Below are the code and all the weights of a small trained network. Each question names an input and a class and asks about switching units off, where a switched-off unit gives its printed mean instead of its output.

import numpy as np


def w(rows, s, z=0):
    codes = np.array(rows[::2]) - 128.0
    scale = np.full(codes.shape[1], s)
    scale[-1] = z or s
    return codes * scale


def f(y):
    return np.maximum(y, 0)


def log_softmax(a):
    a = a - a.max(-1, keepdims=True)
    return a - np.log(np.exp(a).sum(-1, keepdims=True))


def net(x, mask):
    res = np.array(x, float).reshape(1, 5) / 4 @ E
    y = f(res @ A[0][:, :-1].T + A[0][:, -1])
    res = res + np.where(mask, y, B[0][:, -1]) @ B[0][:, :-1]
    return log_softmax(res[-1] @ U[:, :-1].T + U[:, -1])


A, B = {}, {}
E = w([
[87,179,1,197,108,188,151,115,93],'x0',
[139,177,147,59,62,195,181,206,114],'x1',
[183,170,155,151,221,146,163,116,13],'x2',
[138,107,121,132,136,143,128,142,137],'x3',
[83,167,177,105,184,225,90,61,160],'x4',
],0.0093)
A[0] = w([
[113,176,112,7,110,180,179,226,116,198],'neuron 1',
[78,164,9,131,105,212,133,169,130,109],'neuron 2',
[89,127,106,89,57,110,65,119,210,14],'neuron 3',
[215,164,129,179,203,126,183,70,125,35],'neuron 4',
[138,133,254,125,118,102,168,134,110,21],'neuron 5',
[106,207,34,184,139,141,168,112,114,115],'neuron 6',
[181,170,153,143,142,123,180,91,50,44],'neuron 7',
[105,185,196,101,145,190,91,92,163,199],'neuron 8',
[109,130,69,174,93,184,155,104,104,3],'neuron 9',
[73,180,168,108,85,126,204,164,127,17],'neuron 10',
[75,79,87,176,185,28,64,49,131,238],'neuron 11',
[154,66,166,107,70,71,141,173,71,126],'neuron 12',
[89,93,120,117,26,134,92,100,208,80],'neuron 13',
[161,111,181,19,151,132,95,141,143,61],'neuron 14',
[157,124,161,126,189,150,178,138,80,67],'neuron 15',
[135,120,67,143,69,56,167,172,131,180],'neuron 16',
[47,97,125,129,67,108,137,127,219,79],'neuron 17',
[205,90,202,118,120,103,66,154,215,90],'neuron 18',
[179,180,144,133,207,139,148,151,123,43],'neuron 19',
[200,135,108,148,87,50,185,147,59,135],'neuron 20',
[20,183,178,91,181,235,68,110,133,123],'neuron 21',
],0.0083,0.0037)
B[0] = w([
[209,65,210,127,113,206,176,56,160,232],'neuron 1',
[159,81,92,103,122,51,53,99,102,212],'neuron 2',
[76,137,154,194,73,163,91,199,92,195],'neuron 3',
[104,145,153,154,114,187,120,164,86,186],'neuron 4',
[87,74,80,89,115,86,62,94,41,185],'neuron 5',
[177,84,77,110,101,42,85,105,112,204],'neuron 6',
[64,146,134,155,89,165,137,171,46,185],'neuron 7',
[124,179,35,65,180,140,118,117,173,215],'neuron 8',
[83,65,128,81,125,50,73,140,54,170],'neuron 9',
[138,39,168,144,106,185,148,92,157,162],'neuron 10',
[254,105,150,97,80,226,167,112,142,244],'neuron 11',
[127,134,65,77,155,122,94,115,179,202],'neuron 12',
[87,131,120,147,101,187,134,199,92,209],'neuron 13',
[130,68,105,81,120,52,78,100,106,199],'neuron 14',
[82,160,98,163,92,165,114,188,66,180],'neuron 15',
[124,171,77,87,197,157,132,151,200,204],'neuron 16',
[68,177,128,146,92,194,107,171,61,203],'neuron 17',
[74,100,98,75,141,120,51,79,89,219],'neuron 18',
[71,130,135,194,102,168,159,191,81,171],'neuron 19',
[98,145,91,73,180,172,144,185,192,208],'neuron 20',
[142,169,63,138,178,108,179,172,197,227],'neuron 21',
],0.0082,0.011)
U = w([
[3,140,164,195,108,176,108,205,59,3],'0',
[71,72,107,104,139,47,52,54,72,39],'1',
[72,164,84,109,242,131,157,169,228,89],'2',
[193,76,204,151,92,219,161,40,138,122],'3',
[100,127,123,115,154,158,113,102,123,249],'4',
[113,143,180,154,152,86,146,114,167,167],'5',
],0.0074,0.0037)

Each question gives the input, the list of numbers given to net, and the class t.
The units are the neurons (one row each of A and B). Each row of codes is followed by its name. A weight is (code - 128) times the scale printed after its matrix; where a second scale follows, it is the last column's (A, B and U).
mask holds one flag per neuron, in row order. A switched-off neuron (its flag False) gives its mean, the last column of its row in B, instead of its output. The means were averaged over made-up inputs and are rounded, as every weight is.
A unit's drop is (log p(t) with every unit on - log p(t) with that unit switched off) / (log p(t) with every unit on - log p(t) with every unit switched off).
The circuit of an input: a set's keep is (log p(t) with only the set's units on - log p(t) with every unit switched off) / (log p(t) with every unit on - log p(t) with every unit switched off). Starting from the 12 units with the biggest drops (on a tie, the unit counted first), units are removed one at a time, each time the one whose removal leaves the highest keep (on an exact tie, the one counted first), for as long as the keep stays at least 0.8.
circuit, biggest first: the units of the circuit, biggest drop first
most important unit: the unit with the biggest drop
k most important neurons: the k neurons with the biggest drops, biggest first
drop of u: that unit's drop, to one decimal
input [-6,5,-5,6,-1], class 1: circuit, biggest first -> (neuron 18)
input [-3,3,-1,-1,5], class 2: 2 most important neurons -> (neuron 21; neuron 8)
input [7,-4,6,5,1], class 1: 2 most important neurons -> (neuron 6; neuron 2)
input [0,0,-3,-1,4], class 2: circuit, biggest first -> (neuron 21; neuron 8)
input [-8,6,-4,6,5], class 1: 2 most important neurons -> (neuron 14; neuron 18)
input [8,-1,-5,-6,-3], class 1: 2 most important neurons -> (neuron 2; neuron 6)
input [8,3,-3,5,7], class 1: 2 most important neurons -> (neuron 2; neuron 9)
input [1,5,0,-1,-7], class 2: 3 most important neurons -> (neuron 16; neuron 20; neuron 11)
input [6,-7,2,4,5], class 3: 2 most important neurons -> (neuron 11; neuron 18)
input [-2,5,-1,-5,-3], class 3: 4 most important neurons -> (neuron 1; neuron 21; neuron 8; neuron 10)
input [1,-5,-7,0,-5], class 0: 2 most important neurons -> (neuron 17; neuron 3)
input [0,-3,-4,0,6], class 2: 3 most important neurons -> (neuron 21; neuron 8; neuron 1)
input [-5,-8,-4,-1,-7], class 3: 3 most important neurons -> (neuron 11; neuron 21; neuron 8)
input [-7,5,-1,-5,-5], class 1: most important unit -> neuron 5
input [-4,6,8,-6,-3], class 0: 4 most important neurons -> (neuron 7; neuron 15; neuron 11; neuron 19)
input [5,-6,-4,2,2], class 3: drop of neuron 5 -> 0.1
input [-3,-6,-5,-4,8], class 2: drop of neuron 10 -> 0.0
input [-2,-6,7,1,-7], class 0: drop of neuron 16 -> -0.1
